Here is a tiny trained network, its code and every weight. The questions are about switching its units off for an input and a target symbol, where a switched-off unit gives its printed mean instead of its output.

import numpy as np


def w(rows, s, z=0):
    codes = np.array(rows[::2]) - 128.0
    scale = np.full(codes.shape[1], s)
    scale[-1] = z or s
    return codes * scale


def f(y):
    return np.maximum(y, 0)


def softmax(a):
    e = np.exp(a - a.max(-1, keepdims=True))
    return e / e.sum(-1, keepdims=True)


def log_softmax(a):
    a = a - a.max(-1, keepdims=True)
    return a - np.log(np.exp(a).sum(-1, keepdims=True))


def net(x, mask):
    ids = ['ΛΦΩαβγψ'.index(c) for c in x.split()]
    T = len(ids)
    res = E[ids] + P[:T]
    u = 0
    for l in range(2):
        q, k, v = (res @ M[l].T for M in (Q, K, V))
        z = softmax(np.where(np.tri(T) > 0, q @ k.T / 3**0.5, -1e9)) @ v
        res = res + np.where(mask[u], z, O[l][:, -1]) @ O[l][:, :-1]
        u += 1
        y = f(res @ A[l][:, :-1].T + A[l][:, -1])
        res = res + np.where(mask[u : u + 4], y, B[l][:, -1]) @ B[l][:, :-1]
        u += 4
    return log_softmax(res[-1] @ U[:, :-1].T + U[:, -1])


Q, K, V, O, A, B = {}, {}, {}, {}, {}, {}
E = w([
[127,56,175,97,21,151,73,70,158,164],'Λ',
[98,151,50,211,54,74,150,151,109,146],'Φ',
[76,148,108,23,138,96,206,118,224,158],'Ω',
[222,191,102,72,51,139,206,100,59,130],'α',
[27,195,104,76,160,152,108,55,70,68],'β',
[60,137,250,194,106,133,98,231,87,78],'γ',
[177,238,166,148,124,132,69,89,194,129],'ψ',
],0.011)
P = w([
[94,101,133,197,180,215,159,98,85,200],'0',
[133,177,140,67,101,20,79,222,142,215],'1',
[108,191,151,92,72,63,104,212,142,187],'2',
[116,183,147,104,72,75,119,194,153,157],'3',
[134,180,146,104,90,86,120,165,163,132],'4',
[138,176,144,108,88,94,122,134,171,106],'5',
[142,182,145,109,93,85,124,118,174,90],'6',
[143,174,148,111,90,98,134,99,177,67],'7',
[158,178,147,111,79,108,131,86,175,60],'8',
[133,187,148,118,97,104,121,67,186,34],'9',
[141,182,152,123,79,119,140,58,174,21],'10',
[125,184,158,121,96,121,133,39,185,3],'11',
[145,178,165,133,73,115,130,40,189,2],'12',
],0.008)
Q[0] = w([
[172,13,90,157,238,197,115,114,134,106],'0.h0',
[158,8,143,168,117,188,91,117,168,135],'0.h0',
[62,149,234,89,1,133,88,91,164,105],'0.h0',
],0.0092)
K[0] = w([
[147,124,173,68,52,24,84,165,178,37],'0.h0',
[91,44,166,67,54,98,95,138,215,193],'0.h0',
[81,61,138,191,110,214,118,102,100,254],'0.h0',
],0.008)
V[0] = w([
[139,116,103,159,132,152,143,170,3,44],'0.h0',
[22,80,238,176,127,114,31,191,109,106],'0.h0',
[148,210,195,86,150,172,58,67,104,68],'0.h0',
],0.006)
O[0] = w([
[117,35,139,153,130,127,124,58,231,255,122],'0.h0',
[152,127,147,181,192,33,233,53,85,143,4],'0.h0',
[132,27,138,131,148,184,195,196,153,53,136],'0.h0',
],0.0066,0.0025)
A[0] = w([
[9,118,74,160,149,152,182,219,107,184,224],'0.n0',
[122,152,31,83,41,185,32,222,147,72,101],'0.n1',
[155,145,127,254,173,163,100,204,138,162,234],'0.n2',
[98,87,175,164,112,171,101,108,108,90,251],'0.n3',
],0.0059,0.002)
B[0] = w([
[167,72,70,98,185,2,120,168,181,36,158],'0.n0',
[110,5,172,172,169,59,73,30,56,135,254],'0.n1',
[101,196,108,239,80,115,109,127,185,146,149],'0.n2',
[148,146,114,112,100,154,151,197,151,112,168],'0.n3',
],0.0059,0.0073)
Q[1] = w([
[217,123,184,186,40,139,143,110,96,132],'1.h0',
[178,97,172,153,254,170,104,211,50,253],'1.h0',
[134,80,66,48,114,131,144,103,76,204],'1.h0',
],0.0064)
K[1] = w([
[42,146,128,99,186,156,155,106,158,100],'1.h0',
[133,146,104,66,109,2,63,133,97,145],'1.h0',
[125,194,157,151,107,95,86,140,168,67],'1.h0',
],0.0088)
V[1] = w([
[85,189,125,137,129,142,85,85,3,101],'1.h0',
[215,158,186,205,22,142,105,191,110,131],'1.h0',
[225,46,103,77,96,168,204,107,16,171],'1.h0',
],0.0067)
O[1] = w([
[106,162,183,121,182,125,85,99,33,135,244],'1.h0',
[255,117,199,177,117,151,156,139,110,156,50],'1.h0',
[104,131,153,94,20,96,164,104,90,141,6],'1.h0',
],0.0091,0.0019)
A[1] = w([
[133,202,124,103,123,147,62,152,112,243,202],'1.n0',
[198,102,109,129,172,182,182,11,93,84,163],'1.n1',
[19,92,106,106,73,115,205,119,50,181,253],'1.n2',
[21,163,120,185,140,253,133,62,108,77,80],'1.n3',
],0.0047,0.0029)
B[1] = w([
[56,227,148,186,111,236,105,104,181,155,219],'1.n0',
[118,57,149,244,150,155,49,251,204,185,226],'1.n1',
[201,6,96,4,89,103,172,82,1,64,254],'1.n2',
[209,155,59,94,53,45,183,182,227,232,215],'1.n3',
],0.0044,0.0036)
U = w([
[188,212,158,83,55,140,204,117,57,128,199],'Λ',
[118,226,118,170,122,187,113,113,167,206,133],'Φ',
[56,133,134,90,248,147,104,49,45,57,157],'Ω',
[114,5,179,122,96,181,75,73,128,198,106],'α',
[141,149,64,14,110,127,156,199,222,93,135],'β',
[150,84,78,225,153,15,165,65,108,138,3],'γ',
[146,87,212,168,204,156,133,253,119,75,133],'ψ',
],0.0061,0.0037)

Each question gives the input, a string of symbols that net reads in full, and the target symbol t.
The units are the heads (3 rows each of Q, K, V and O) and the neurons (one row each of A and B). Each row of codes is followed by its name. A weight is (code - 128) times the scale printed after its matrix; where a second scale follows, it is the last column's (O, A, B and U).
mask holds one flag per unit, layer by layer, with each layer's heads first. A switched-off unit (its flag False) gives its mean, the last column of its rows in O or B, instead of its output. The means were averaged over made-up inputs and are rounded, as every weight is.
A unit's drop is (log p(t) with every unit on - log p(t) with that unit switched off) / (log p(t) with every unit on - log p(t) with every unit switched off).
The circuit of an input: a set's keep is (log p(t) with only the set's units on - log p(t) with every unit switched off) / (log p(t) with every unit on - log p(t) with every unit switched off). Starting from all 10 units, units are removed one at a time, each time the one whose removal leaves the highest keep (on an exact tie, the one counted first), for as long as the keep stays at least 0.8.
units of the circuit, in order: the units of the circuit, biggest drop first
unit that matters most: the unit with the biggest drop
top k neurons: the k neurons with the biggest drops, biggest first
top k neurons in layer l: the k neurons of layer l with the biggest drops, biggest first
input β Λ β γ Λ Φ, target β: units of the circuit, in order => 0.h0; 0.n1; 1.h0; 0.n0
input α Ω ψ γ Ω β β, target α: units of the circuit, in order => 0.h0; 1.h0
input β Φ Ω Ω Ω α α β, target β: top 2 neurons => 0.n1; 1.n3
input β Ω γ Ω α α α γ, target β: units of the circuit, in order => 1.h0; 0.h0; 0.n1; 0.n0
input α Λ Ω ψ α Ω, target α: units of the circuit, in order => 0.h0; 0.n1
input β α Φ α, target β: top 2 neurons => 0.n1; 0.n0
input Λ ψ β, target Λ: top neuron => 0.n1
input β ψ Ω β β α α Φ, target β: units of the circuit, in order => 0.h0; 0.n1; 1.h0
input α ψ α ψ β γ, target α: units of the circuit, in order => 0.h0; 0.n1
input Φ β Φ Φ β Ω β Λ Φ, target Φ: units of the circuit, in order => 0.h0; 0.n1; 1.h0; 1.n2
input Φ α α β β β Φ α α, target Φ: top 3 neurons in layer 1 => 1.n0; 1.n2; 1.n1
input Ω α α ψ γ, target Ω: units of the circuit, in order => 0.h0; 1.h0; 0.n1
input α ψ Λ Λ α Ω ψ α α β α Λ, target Λ: top 2 neurons => 0.n1; 0.n3
input Λ β ψ α β, target Λ: top neuron => 0.n1
input Λ α Λ β α β β Ω α Ω ψ, target Λ: units of the circuit, in order => 0.h0; 1.h0; 0.n1
input Ω Λ β Λ ψ α α Λ, target Ω: units of the circuit, in order => 0.h0; 1.h0
input ψ γ α γ Λ β α α Λ ψ, target ψ: units of the circuit, in order => 0.h0; 1.h0; 1.n1; 0.n2
input ψ β γ γ Φ, target ψ: units of the circuit, in order => 1.h0; 0.h0
input ψ Λ β α, target ψ: top 3 neurons => 0.n2; 0.n1; 1.n1
input Φ Λ Ω ψ, target Φ: unit that matters most => 0.h0
input Φ ψ α β α Ω, target Φ: top 2 neurons in layer 1 => 1.n0; 1.n2
input Ω γ α β α ψ, target Ω: top 2 neurons in layer 0 => 0.n1; 0.n3
input ψ ψ β α, target ψ: top 2 neurons in layer 0 => 0.n2; 0.n1
input Φ β α ψ Φ ψ Φ α β β β, target Φ: top 2 neurons => 0.n1; 1.n3
